Below is a small trained network, with its code and all its weights. Each question gives an input and a class and asks what happens when units are switched off, that is, made to give their printed mean instead of their output.

import numpy as np


def w(rows, s, z=0):
    codes = np.array(rows[::2]) - 128.0
    scale = np.full(codes.shape[1], s)
    scale[-1] = z or s
    return codes * scale


def f(y):
    return np.maximum(y, 0)


def log_softmax(a):
    a = a - a.max(-1, keepdims=True)
    return a - np.log(np.exp(a).sum(-1, keepdims=True))


def net(x, mask):
    res = np.array(x, float).reshape(1, 7) / 4 @ E
    y = f(res @ A[0][:, :-1].T + A[0][:, -1])
    res = res + np.where(mask, y, B[0][:, -1]) @ B[0][:, :-1]
    return log_softmax(res[-1] @ U[:, :-1].T + U[:, -1])


A, B = {}, {}
E = w([
[53,177,25,154,188,119,75],'x0',
[131,74,226,60,95,126,108],'x1',
[115,2,156,212,118,60,110],'x2',
[119,119,75,152,196,88,236],'x3',
[143,20,181,214,233,218,124],'x4',
[4,1,96,85,67,171,200],'x5',
[4,176,194,174,163,139,36],'x6',
],0.008)
A[0] = w([
[21,167,73,143,143,195,156,35],'neuron 1',
[34,93,132,140,132,134,203,114],'neuron 2',
[224,82,122,170,44,92,203,213],'neuron 3',
[174,188,20,189,168,89,178,173],'neuron 4',
[190,107,183,85,141,199,173,177],'neuron 5',
[90,77,150,91,132,109,73,3],'neuron 6',
[109,79,152,194,140,144,53,95],'neuron 7',
[102,133,176,198,151,124,87,139],'neuron 8',
[126,123,81,143,112,39,247,156],'neuron 9',
[147,88,152,138,88,133,55,14],'neuron 10',
[97,118,199,68,147,145,106,116],'neuron 11',
[127,141,131,54,52,108,190,165],'neuron 12',
[29,100,86,158,55,128,126,117],'neuron 13',
[102,159,106,120,91,192,189,204],'neuron 14',
[119,228,43,128,172,151,191,200],'neuron 15',
[39,102,131,122,98,86,99,30],'neuron 16',
[105,149,149,89,165,147,64,144],'neuron 17',
[102,167,64,151,162,119,165,142],'neuron 18',
[126,64,162,141,196,120,77,55],'neuron 19',
],0.011,0.005)
B[0] = w([
[103,125,222,87,195,34,112,201],'neuron 1',
[64,85,232,163,150,82,136,201],'neuron 2',
[25,144,159,212,170,39,118,239],'neuron 3',
[26,164,35,254,215,147,144,246],'neuron 4',
[115,117,160,230,176,134,171,208],'neuron 5',
[127,157,118,166,145,166,138,156],'neuron 6',
[52,221,128,196,122,139,172,191],'neuron 7',
[71,149,87,181,101,169,135,189],'neuron 8',
[24,171,143,141,146,67,121,224],'neuron 9',
[36,147,132,134,130,97,32,160],'neuron 10',
[178,212,120,175,126,119,138,174],'neuron 11',
[41,120,182,152,59,79,108,218],'neuron 12',
[198,77,217,197,116,221,214,203],'neuron 13',
[126,115,168,157,71,123,108,193],'neuron 14',
[72,152,131,170,161,52,57,248],'neuron 15',
[163,149,150,182,86,161,212,173],'neuron 16',
[156,231,124,160,143,136,121,181],'neuron 17',
[78,235,124,162,173,47,78,199],'neuron 18',
[100,150,105,125,126,178,194,178],'neuron 19',
],0.0086,0.014)
U = w([
[159,88,135,57,124,161,156,20],'0',
[70,108,186,93,65,76,118,166],'1',
[183,8,178,99,153,125,68,51],'2',
[106,64,166,170,163,130,196,152],'3',
[196,50,161,68,160,221,111,1],'4',
[121,155,138,123,160,163,105,108],'5',
[73,202,56,166,137,125,119,187],'6',
[93,93,147,165,67,200,194,197],'7',
],0.012,0.0079)

Each question gives the input, the list of numbers given to net, and the class t.
The units are the neurons (one row each of A and B). Each row of codes is followed by its name. A weight is (code - 128) times the scale printed after its matrix; where a second scale follows, it is the last column's (A, B and U).
mask holds one flag per neuron, in row order. A switched-off neuron (its flag False) gives its mean, the last column of its row in B, instead of its output. The means were averaged over made-up inputs and are rounded, as every weight is.
A unit's drop is (log p(t) with every unit on - log p(t) with that unit switched off) / (log p(t) with every unit on - log p(t) with every unit switched off).
The circuit of an input: a set's keep is (log p(t) with only the set's units on - log p(t) with every unit switched off) / (log p(t) with every unit on - log p(t) with every unit switched off). Starting from the 12 units with the biggest drops (on a tie, the unit counted first), units are removed one at a time, each time the one whose removal leaves the highest keep (on an exact tie, the one counted first), for as long as the keep stays at least 0.8.
units of the circuit, in order: the units of the circuit, biggest drop first
top k neurons: the k neurons with the biggest drops, biggest first
drop when u is switched off: that unit's drop, to one decimal
input [-7,-1,3,-1,7,-2,5], class 6: units of the circuit, in order => [neuron 7]
input [-8,7,-7,-8,6,6,7], class 7: top 2 neurons => [neuron 4; neuron 15]
input [0,5,4,2,-7,6,6], class 7: top 2 neurons => [neuron 13; neuron 16]
input [-1,0,-4,-7,2,2,-8], class 3: top 2 neurons => [neuron 5; neuron 3]
input [-4,7,-1,2,7,5,2], class 7: top 2 neurons => [neuron 1; neuron 15]
input [-8,-3,7,2,4,-2,2], class 6: top 4 neurons => [neuron 13; neuron 7; neuron 8; neuron 1]
input [-7,0,-8,-3,-5,-5,0], class 1: top 2 neurons => [neuron 4; neuron 12]
input [-3,7,6,3,-7,5,5], class 7: top 2 neurons => [neuron 13; neuron 16]
input [5,3,-3,-7,-6,-2,-1], class 1: drop when neuron 7 is switched off => 0.2
input [-1,5,-4,-2,-3,5,2], class 7: drop when neuron 13 is switched off => 0.1
input [4,-8,-7,-6,-7,8,6], class 1: drop when neuron 1 is switched off => 0.1
input [4,5,6,-3,-7,-1,-1], class 1: drop when neuron 4 is switched off => 0.4
